Below are the code and all the weights of a small trained network. Each question names an input and a target symbol and asks about switching units off, where a switched-off unit gives its printed mean instead of its output.

import numpy as np


def w(rows, s, z=0):
    codes = np.array(rows[::2]) - 128.0
    scale = np.full(codes.shape[1], s)
    scale[-1] = z or s
    return codes * scale


def f(y):
    return y / 2 * (1 + np.tanh(0.7978845608 * (y + 0.044715 * y**3)))


def softmax(a):
    e = np.exp(a - a.max(-1, keepdims=True))
    return e / e.sum(-1, keepdims=True)


def log_softmax(a):
    a = a - a.max(-1, keepdims=True)
    return a - np.log(np.exp(a).sum(-1, keepdims=True))


def net(x, mask):
    ids = ['βγδεξφ'.index(c) for c in x.split()]
    T = len(ids)
    res = E[ids] + P[:T]
    u = 0
    for l in range(2):
        r = res
        for j in range(2):
            rows = slice(2 * j, 2 * j + 2)
            q, k, v = (r @ M[l][rows].T for M in (Q, K, V))
            z = softmax(np.where(np.tri(T) > 0, q @ k.T / 2**0.5, -1e9)) @ v
            o = O[l][rows]
            res = res + np.where(mask[u + j], z, o[:, -1]) @ o[:, :-1]
        u += 2
        y = f(res @ A[l][:, :-1].T + A[l][:, -1])
        res = res + np.where(mask[u : u + 4], y, B[l][:, -1]) @ B[l][:, :-1]
        u += 4
    return log_softmax(res[-1] @ U[:, :-1].T + U[:, -1])


Q, K, V, O, A, B = {}, {}, {}, {}, {}, {}
E = w([
[71,106,130],'β',
[71,94,192],'γ',
[116,47,215],'δ',
[25,145,47],'ε',
[84,236,1],'ξ',
[86,174,83],'φ',
],0.0092)
P = w([
[59,59,95],'0',
[232,153,143],'1',
[77,135,130],'2',
[82,41,125],'3',
[199,142,93],'4',
[57,162,157],'5',
[92,44,136],'6',
[198,133,81],'7',
[33,192,182],'8',
[91,45,149],'9',
[206,118,72],'10',
[5,223,210],'11',
[87,53,148],'12',
],0.012)
Q[0] = w([
[196,119,117],'0.h1',
[59,166,171],'0.h1',
[248,223,109],'0.h2',
[225,248,153],'0.h2',
],0.013)
K[0] = w([
[96,160,93],'0.h1',
[200,68,147],'0.h1',
[225,79,48],'0.h2',
[216,9,39],'0.h2',
],0.011)
V[0] = w([
[145,88,132],'0.h1',
[120,170,101],'0.h1',
[57,206,8],'0.h2',
[227,189,63],'0.h2',
],0.012)
O[0] = w([
[131,195,157,149],'0.h1',
[144,42,122,98],'0.h1',
[1,10,79,159],'0.h2',
[182,117,24,2],'0.h2',
],0.0077,0.0097)
A[0] = w([
[79,254,65,158],'0.n1',
[39,115,155,3],'0.n2',
[64,176,216,206],'0.n3',
[27,114,164,111],'0.n4',
],0.0064,0.0043)
B[0] = w([
[83,135,88,152],'0.n1',
[126,62,99,176],'0.n2',
[101,85,182,248],'0.n3',
[104,9,131,218],'0.n4',
],0.011,0.013)
Q[1] = w([
[58,225,177],'1.h1',
[218,253,70],'1.h1',
[142,140,109],'1.h2',
[173,109,204],'1.h2',
],0.0058)
K[1] = w([
[29,209,82],'1.h1',
[248,118,4],'1.h1',
[192,68,145],'1.h2',
[150,39,246],'1.h2',
],0.0038)
V[1] = w([
[99,222,40],'1.h1',
[191,62,156],'1.h1',
[159,233,94],'1.h2',
[253,105,140],'1.h2',
],0.0047)
O[1] = w([
[39,59,20,6],'1.h1',
[253,170,150,156],'1.h1',
[33,85,71,28],'1.h2',
[171,124,41,77],'1.h2',
],0.0055,0.018)
A[1] = w([
[229,254,97,136],'1.n1',
[184,243,211,209],'1.n2',
[136,131,177,251],'1.n3',
[80,12,192,243],'1.n4',
],0.0072,0.0021)
B[1] = w([
[246,112,127,146],'1.n1',
[61,41,138,214],'1.n2',
[128,168,117,187],'1.n3',
[164,176,64,254],'1.n4',
],0.013,0.028)
U = w([
[179,253,145,252],'β',
[156,114,106,46],'γ',
[35,84,166,129],'δ',
[79,38,83,46],'ε',
[166,99,118,21],'ξ',
[127,175,145,233],'φ',
],0.0081,0.0031)

Each question gives the input, a string of symbols that net reads in full, and the target symbol t.
The units are the heads (2 rows each of Q, K, V and O) and the neurons (one row each of A and B). Each row of codes is followed by its name. A weight is (code - 128) times the scale printed after its matrix; where a second scale follows, it is the last column's (O, A, B and U).
mask holds one flag per unit, layer by layer, with each layer's heads first. A switched-off unit (its flag False) gives its mean, the last column of its rows in O or B, instead of its output. The means were averaged over made-up inputs and are rounded, as every weight is.
A unit's drop is (log p(t) with every unit on - log p(t) with that unit switched off) / (log p(t) with every unit on - log p(t) with every unit switched off).
The circuit of an input: a set's keep is (log p(t) with only the set's units on - log p(t) with every unit switched off) / (log p(t) with every unit on - log p(t) with every unit switched off). Starting from all 12 units, units are removed one at a time, each time the one whose removal leaves the highest keep (on an exact tie, the one counted first), for as long as the keep stays at least 0.8.
units of the circuit, in order: the units of the circuit, biggest drop first
most important unit: the unit with the biggest drop
top k neurons: the k neurons with the biggest drops, biggest first
top k neurons in layer l: the k neurons of layer l with the biggest drops, biggest first
heads that matter: for each layer, one digit per head in row order, 1 if its drop is at least 0.15 and else 0, layers parted by /
drop of u: that unit's drop, to one decimal
input ξ β ε, target ε: units of the circuit, in order -> (0.h2; 0.n4)
input β γ δ γ ξ δ φ, target δ: most important unit -> 0.h2
input ξ δ φ β ξ δ ξ, target δ: units of the circuit, in order -> (1.n4; 1.n1; 0.n4)
input δ δ γ ξ ξ, target ε: top 2 neurons in layer 1 -> (1.n4; 1.n3)
input δ ε β β γ, target δ: top 2 neurons -> (1.n4; 1.n2)
input δ δ γ β ε β ε, target β: heads that matter -> 00 / 00
input δ δ δ δ δ ξ ξ ε ξ γ, target ε: top 2 neurons -> (0.n4; 0.n2)
input ξ δ δ δ ξ β ξ δ ε δ, target γ: heads that matter -> 01 / 00
input β β β δ, target β: top 2 neurons -> (1.n2; 1.n4)
input φ δ β ξ δ φ ξ φ β ξ, target β: top 2 neurons -> (1.n2; 1.n4)
input γ δ δ δ δ δ φ, target δ: top 2 neurons -> (1.n2; 1.n4)
input ξ φ β ξ δ δ δ φ ξ β γ ε γ, target γ: top 3 neurons -> (1.n4; 1.n2; 0.n4)
input δ ξ ξ δ ξ ε β ξ β γ, target β: top 2 neurons -> (1.n2; 1.n4)
input δ δ δ δ δ γ γ, target β: units of the circuit, in order -> (1.n2)
input δ ξ ξ ε δ ξ γ ξ ε ξ δ ε γ, target γ: top 3 neurons -> (1.n4; 1.n2; 0.n2)
input δ β δ β ξ β γ ξ δ δ ε β β, target β: top 3 neurons -> (1.n2; 1.n4; 0.n3)
input ξ ε δ φ ξ ξ γ, target ε: top 3 neurons -> (0.n4; 0.n3; 0.n2)
input δ β δ γ β δ δ δ δ γ ξ β ε, target β: heads that matter -> 00 / 10
input ξ δ δ ξ γ δ β δ δ ξ, target δ: top 2 neurons -> (1.n2; 1.n4)
input δ β β β, target β: heads that matter -> 00 / 00
input β ε β γ δ β ξ, target β: heads that matter -> 01 / 00
input ε ξ ξ δ δ ξ δ δ ε, target ε: units of the circuit, in order -> (0.h2; 1.n4; 0.n4)
input δ δ φ δ φ ε γ ε ξ β, target ε: drop of 0.h2 -> 3.3
input β β β φ δ ε δ ξ β δ, target β: drop of 1.n2 -> 0.4
input β β β φ, target β: drop of 1.h1 -> 0.0
input δ β δ δ ξ δ ξ δ ξ δ, target ε: drop of 0.h2 -> 2.7
